Below is a small trained network, with its code and all its weights. Each question gives an input and a target symbol and asks what happens when units are switched off, that is, made to give their printed mean instead of their output.

import numpy as np


def w(rows, s, z=0):
    codes = np.array(rows[::2]) - 128.0
    scale = np.full(codes.shape[1], s)
    scale[-1] = z or s
    return codes * scale


def f(y):
    return y / 2 * (1 + np.tanh(0.7978845608 * (y + 0.044715 * y**3)))


def softmax(a):
    e = np.exp(a - a.max(-1, keepdims=True))
    return e / e.sum(-1, keepdims=True)


def log_softmax(a):
    a = a - a.max(-1, keepdims=True)
    return a - np.log(np.exp(a).sum(-1, keepdims=True))


def net(x, mask):
    ids = ['ΔΘΠΣΦΩαβγελξτψ'.index(c) for c in x.split()]
    T = len(ids)
    res = E[ids] + P[:T]
    r = res
    for j in range(3):
        rows = slice(4 * j, 4 * j + 4)
        q, k, v = (r @ M[0][rows].T for M in (Q, K, V))
        z = softmax(np.where(np.tri(T) > 0, q @ k.T / 4**0.5, -1e9)) @ v
        o = O[0][rows]
        res = res + np.where(mask[j], z, o[:, -1]) @ o[:, :-1]
    y = f(res @ A[0][:, :-1].T + A[0][:, -1])
    res = res + np.where(mask[3:15], y, B[0][:, -1]) @ B[0][:, :-1]
    return log_softmax(res[-1] @ U[:, :-1].T + U[:, -1])


Q, K, V, O, A, B = {}, {}, {}, {}, {}, {}
E = w([
[71,80,129],'Δ',
[80,59,100],'Θ',
[103,76,88],'Π',
[108,168,110],'Σ',
[107,154,110],'Φ',
[253,91,111],'Ω',
[101,94,101],'α',
[77,164,142],'β',
[142,210,75],'γ',
[47,117,162],'ε',
[70,198,146],'λ',
[103,88,99],'ξ',
[113,19,44],'τ',
[117,191,97],'ψ',
],0.02)
P = w([
[2,222,42],'0',
[37,176,74],'1',
[60,153,90],'2',
[73,140,98],'3',
[94,133,106],'4',
[103,127,107],'5',
[112,124,115],'6',
[124,121,120],'7',
[126,117,117],'8',
[136,122,121],'9',
[147,122,123],'10',
[146,124,125],'11',
[158,123,125],'12',
[160,119,128],'13',
],0.0067)
Q[0] = w([
[94,161,166],'head 1',
[114,118,36],'head 1',
[120,35,132],'head 1',
[198,92,105],'head 1',
[127,82,251],'head 2',
[156,160,64],'head 2',
[73,123,68],'head 2',
[165,84,36],'head 2',
[67,133,203],'head 3',
[44,158,181],'head 3',
[69,167,142],'head 3',
[133,187,74],'head 3',
],0.011)
K[0] = w([
[91,191,125],'head 1',
[200,151,5],'head 1',
[117,75,166],'head 1',
[180,153,112],'head 1',
[68,168,60],'head 2',
[202,116,117],'head 2',
[147,139,192],'head 2',
[170,108,135],'head 2',
[144,115,190],'head 3',
[167,129,154],'head 3',
[202,140,162],'head 3',
[152,202,185],'head 3',
],0.015)
V[0] = w([
[123,113,153],'head 1',
[176,110,68],'head 1',
[176,109,88],'head 1',
[170,78,115],'head 1',
[111,120,130],'head 2',
[114,67,70],'head 2',
[64,161,115],'head 2',
[11,157,77],'head 2',
[139,75,150],'head 3',
[80,209,155],'head 3',
[194,150,136],'head 3',
[94,126,89],'head 3',
],0.013)
O[0] = w([
[73,41,87,109],'head 1',
[48,164,173,175],'head 1',
[58,203,125,152],'head 1',
[38,146,109,138],'head 1',
[109,127,156,141],'head 2',
[93,132,171,211],'head 2',
[53,144,159,173],'head 2',
[78,156,210,246],'head 2',
[150,56,85,106],'head 3',
[103,187,139,123],'head 3',
[129,150,255,58],'head 3',
[120,151,48,200],'head 3',
],0.007,0.012)
A[0] = w([
[71,106,151,104],'neuron 1',
[69,30,78,171],'neuron 2',
[213,159,87,68],'neuron 3',
[111,158,200,120],'neuron 4',
[35,116,134,170],'neuron 5',
[143,167,128,200],'neuron 6',
[246,186,170,68],'neuron 7',
[139,16,95,115],'neuron 8',
[137,173,33,103],'neuron 9',
[49,156,153,254],'neuron 10',
[165,157,224,141],'neuron 11',
[53,151,153,134],'neuron 12',
],0.011,0.0056)
B[0] = w([
[133,169,114,177],'neuron 1',
[181,122,159,226],'neuron 2',
[142,203,181,134],'neuron 3',
[119,69,44,161],'neuron 4',
[141,169,148,238],'neuron 5',
[173,135,188,147],'neuron 6',
[226,98,96,136],'neuron 7',
[254,127,136,153],'neuron 8',
[27,128,141,157],'neuron 9',
[187,102,191,253],'neuron 10',
[106,13,144,149],'neuron 11',
[105,121,191,218],'neuron 12',
],0.0083,0.022)
U = w([
[75,181,229,117],'Δ',
[248,130,190,236],'Θ',
[100,106,109,177],'Π',
[135,161,127,98],'Σ',
[113,154,130,91],'Φ',
[70,167,74,234],'Ω',
[105,128,127,110],'α',
[82,57,140,70],'β',
[176,235,140,2],'γ',
[94,41,149,44],'ε',
[133,36,144,30],'λ',
[93,130,125,124],'ξ',
[208,75,99,105],'τ',
[162,197,125,66],'ψ',
],0.011,0.0084)

Each question gives the input, a string of symbols that net reads in full, and the target symbol t.
The units are the heads (4 rows each of Q, K, V and O) and the neurons (one row each of A and B). Each row of codes is followed by its name. A weight is (code - 128) times the scale printed after its matrix; where a second scale follows, it is the last column's (O, A, B and U).
mask holds one flag per unit, heads first, then neurons. A switched-off unit (its flag False) gives its mean, the last column of its rows in O or B, instead of its output. The means were averaged over made-up inputs and are rounded, as every weight is.
A unit's drop is (log p(t) with every unit on - log p(t) with that unit switched off) / (log p(t) with every unit on - log p(t) with every unit switched off).
The circuit of an input: a set's keep is (log p(t) with only the set's units on - log p(t) with every unit switched off) / (log p(t) with every unit on - log p(t) with every unit switched off). Starting from the 12 units with the biggest drops (on a tie, the unit counted first), units are removed one at a time, each time the one whose removal leaves the highest keep (on an exact tie, the one counted first), for as long as the keep stays at least 0.8.
circuit, biggest first: the units of the circuit, biggest drop first
unit that matters most: the unit with the biggest drop
top k neurons: the k neurons with the biggest drops, biggest first
which heads matter: for each layer, one digit per head in row order, 1 if its drop is at least 0.15 and else 0, layers parted by /
drop of u: that unit's drop, to one decimal
input ψ Δ τ Π β ξ λ τ Δ Δ τ Ω ε, target ε: circuit, biggest first => [head 3; neuron 11; neuron 4]
input γ Θ Δ Θ, target Θ: which heads matter => 101
input τ τ β τ Π Π Σ τ Δ β Θ λ γ, target Δ: which heads matter => 000
input γ Δ τ Π, target Δ: circuit, biggest first => [head 1; head 2]
input γ τ ε α τ β Ω, target Ω: circuit, biggest first => [head 1; neuron 10; head 2]
input γ ψ γ γ Π ε τ ψ τ ε, target Θ: top 2 neurons => [neuron 9; neuron 12]
input γ Δ Δ Σ α τ ε Δ ε λ τ ψ τ ξ, target Δ: circuit, biggest first => [head 1]
input τ α Π Θ Δ ε γ ψ τ ε, target Θ: which heads matter => 101
input λ ε ξ γ γ τ ξ γ Δ τ γ Ω τ λ, target λ: circuit, biggest first => [head 3; neuron 11; neuron 4]
input α τ ε Π τ α ε Π Ω γ Θ τ γ γ, target γ: which heads matter => 011
input ψ γ ψ τ Σ Δ τ ξ, target Δ: circuit, biggest first => [head 1; neuron 8]
input τ ε ξ Δ ψ λ Δ ψ ε τ Π, target Δ: which heads matter => 100
input Π Δ ε τ, target Δ: circuit, biggest first => [head 1; head 2]
input τ λ τ Π Δ Δ τ τ β τ γ, target Δ: unit that matters most => neuron 2
input ε Δ τ Δ Π Δ Θ Δ, target Θ: circuit, biggest first => [head 3; head 1; neuron 8]
input α γ Θ Θ Δ γ τ Ω Θ τ τ, target τ: drop of neuron 10 => 0.2
input Θ Δ γ ε Δ, target Θ: drop of neuron 9 => 0.6
input τ τ β τ ε γ γ α ψ Σ Ω, target Ω: drop of neuron 9 => 0.2
input Π λ γ Ω Θ ξ Δ γ, target γ: drop of neuron 7 => 0.1
input γ ξ Δ Π β β Δ τ, target Δ: circuit, biggest first => [head 1]
